Here is a tiny trained network, its code and every weight. The questions are about switching its units off for an input and a class, where a switched-off unit gives its printed mean instead of its output.

import numpy as np


def w(rows, s, z=0):
    codes = np.array(rows[::2]) - 128.0
    scale = np.full(codes.shape[1], s)
    scale[-1] = z or s
    return codes * scale


def norm(h):
    return h / np.sqrt((h * h).mean(-1, keepdims=True) + 1e-5)


def f(y):
    return y / 2 * (1 + np.tanh(0.7978845608 * (y + 0.044715 * y**3)))


def log_softmax(a):
    a = a - a.max(-1, keepdims=True)
    return a - np.log(np.exp(a).sum(-1, keepdims=True))


def net(x, mask):
    res = np.array(x, float).reshape(1, 4) / 4 @ E
    u = 0
    for l in range(2):
        y = f(norm(res) @ A[l][:, :-1].T + A[l][:, -1])
        res = res + np.where(mask[u : u + 9], y, B[l][:, -1]) @ B[l][:, :-1]
        u += 9
    return log_softmax(norm(res)[-1] @ U[:, :-1].T + U[:, -1])


A, B = {}, {}
E = w([
[38,209,86,166,69,166,143,182,149,115],'x0',
[169,157,225,176,218,146,20,182,102,164],'x1',
[131,120,186,3,56,79,4,110,13,137],'x2',
[30,125,112,79,122,138,71,31,153,123],'x3',
],0.0073)
A[0] = w([
[101,145,172,159,95,175,154,214,149,84,86],'0.n1',
[62,177,65,80,163,167,120,106,153,131,252],'0.n2',
[83,189,155,98,116,255,68,120,162,189,89],'0.n3',
[126,117,102,218,121,134,97,61,182,117,91],'0.n4',
[99,245,152,137,115,142,110,171,49,152,92],'0.n5',
[129,98,130,83,104,101,119,90,100,112,118],'0.n6',
[114,88,96,127,98,82,176,151,142,65,75],'0.n7',
[61,132,158,109,119,121,94,101,91,121,137],'0.n8',
[116,113,97,131,134,190,122,61,190,56,163],'0.n9',
],0.01,0.004)
B[0] = w([
[82,178,155,113,134,151,58,254,196,132,214],'0.n1',
[145,28,101,150,217,138,133,135,65,110,254],'0.n2',
[115,196,88,84,113,16,173,159,24,57,213],'0.n3',
[1,145,95,127,162,228,84,156,174,173,194],'0.n4',
[90,149,224,26,84,150,13,190,79,100,226],'0.n5',
[141,129,120,97,82,179,156,62,194,185,194],'0.n6',
[110,176,157,174,162,141,137,86,49,57,181],'0.n7',
[127,151,40,127,57,73,16,113,83,169,199],'0.n8',
[148,183,104,119,181,46,181,118,149,157,227],'0.n9',
],0.0081,0.0064)
A[1] = w([
[255,66,206,218,167,86,148,102,146,157,79],'1.n1',
[142,179,143,239,203,170,138,213,241,99,157],'1.n2',
[121,86,107,88,144,128,103,128,98,78,39],'1.n3',
[158,139,155,124,167,166,148,195,135,51,22],'1.n4',
[181,102,231,152,161,109,92,139,99,142,18],'1.n5',
[234,83,214,101,182,119,103,151,128,137,231],'1.n6',
[120,86,102,100,84,96,101,121,116,180,208],'1.n7',
[150,80,140,58,100,94,95,10,167,123,39],'1.n8',
[93,85,72,115,115,87,135,122,91,86,250],'1.n9',
],0.0096,0.0022)
B[1] = w([
[142,201,139,209,132,173,133,181,86,66,173],'1.n1',
[30,85,41,2,110,224,141,122,165,217,247],'1.n2',
[163,134,158,152,136,106,229,111,183,128,143],'1.n3',
[97,45,212,117,96,128,95,34,153,184,164],'1.n4',
[180,73,129,146,96,152,197,70,187,84,163],'1.n5',
[122,93,167,251,130,87,220,84,222,141,188],'1.n6',
[141,82,231,159,121,124,142,175,116,148,170],'1.n7',
[146,65,73,69,139,156,100,166,190,192,184],'1.n8',
[141,160,172,222,154,155,175,94,214,80,174],'1.n9',
],0.0092,0.012)
U = w([
[231,184,64,170,144,130,60,200,91,127,2],'0',
[105,203,187,53,86,122,34,216,5,71,204],'1',
[85,165,40,145,187,50,159,69,71,53,143],'2',
[193,129,206,230,118,125,186,110,137,66,169],'3',
[65,73,75,120,183,230,205,128,194,183,177],'4',
[193,25,178,69,44,105,85,98,168,182,155],'5',
[197,154,84,135,164,142,171,79,123,83,26],'6',
],0.013,0.0071)

Each question gives the input, the list of numbers given to net, and the class t.
The units are the neurons (one row each of A and B). Each row of codes is followed by its name. A weight is (code - 128) times the scale printed after its matrix; where a second scale follows, it is the last column's (A, B and U).
mask holds one flag per neuron, layer by layer. A switched-off neuron (its flag False) gives its mean, the last column of its row in B, instead of its output. The means were averaged over made-up inputs and are rounded, as every weight is.
A unit's drop is (log p(t) with every unit on - log p(t) with that unit switched off) / (log p(t) with every unit on - log p(t) with every unit switched off).
The circuit of an input: a set's keep is (log p(t) with only the set's units on - log p(t) with every unit switched off) / (log p(t) with every unit on - log p(t) with every unit switched off). Starting from the 12 units with the biggest drops (on a tie, the unit counted first), units are removed one at a time, each time the one whose removal leaves the highest keep (on an exact tie, the one counted first), for as long as the keep stays at least 0.8.
circuit, biggest first: the units of the circuit, biggest drop first
unit that matters most: the unit with the biggest drop
top k neurons: the k neurons with the biggest drops, biggest first
top k neurons in layer l: the k neurons of layer l with the biggest drops, biggest first
drop of u: that unit's drop, to one decimal
input [-2,-2,3,6], class 5: top 2 neurons in layer 1 => 1.n2; 1.n7
input [-2,-8,-1,3], class 2: circuit, biggest first => 1.n2; 0.n7
input [2,-6,7,-8], class 1: unit that matters most => 0.n2
input [-8,-7,-4,1], class 6: top 3 neurons in layer 0 => 0.n1; 0.n7; 0.n9
input [0,-7,-1,-6], class 3: top 4 neurons => 0.n4; 0.n7; 1.n2; 1.n8
input [-3,4,-1,7], class 2: circuit, biggest first => 0.n3; 1.n2
input [-6,-2,-1,0], class 3: top 2 neurons => 1.n2; 0.n4
input [2,-6,0,3], class 2: top 2 neurons => 1.n2; 0.n7
input [5,-6,5,-1], class 3: circuit, biggest first => 1.n2; 1.n9
input [-1,-4,4,-6], class 3: top 3 neurons => 1.n2; 0.n4; 0.n8
input [3,4,2,-6], class 5: top 3 neurons in layer 0 => 0.n8; 0.n3; 0.n4
input [5,-8,8,8], class 5: top 2 neurons in layer 0 => 0.n8; 0.n6
input [3,-6,-1,6], class 2: circuit, biggest first => 1.n2; 0.n9
input [4,-6,3,-3], class 3: circuit, biggest first => 1.n2
input [5,3,0,-7], class 1: top 3 neurons => 0.n5; 0.n1; 0.n2
input [5,-5,4,2], class 3: top 3 neurons in layer 1 => 1.n2; 1.n9; 1.n7
input [2,1,3,-7], class 5: top 2 neurons in layer 0 => 0.n3; 0.n8
input [2,-5,1,1], class 3: top 2 neurons => 1.n2; 1.n9
input [5,1,1,-8], class 1: top 3 neurons => 0.n5; 0.n1; 0.n2
input [0,0,3,2], class 5: unit that matters most => 0.n6
input [-8,6,-2,1], class 3: drop of 1.n1 => 0.1
input [0,-2,3,2], class 5: drop of 1.n2 => 0.1
input [3,1,1,-3], class 1: drop of 0.n5 => 0.2
input [6,3,1,-6], class 1: drop of 0.n5 => 0.4
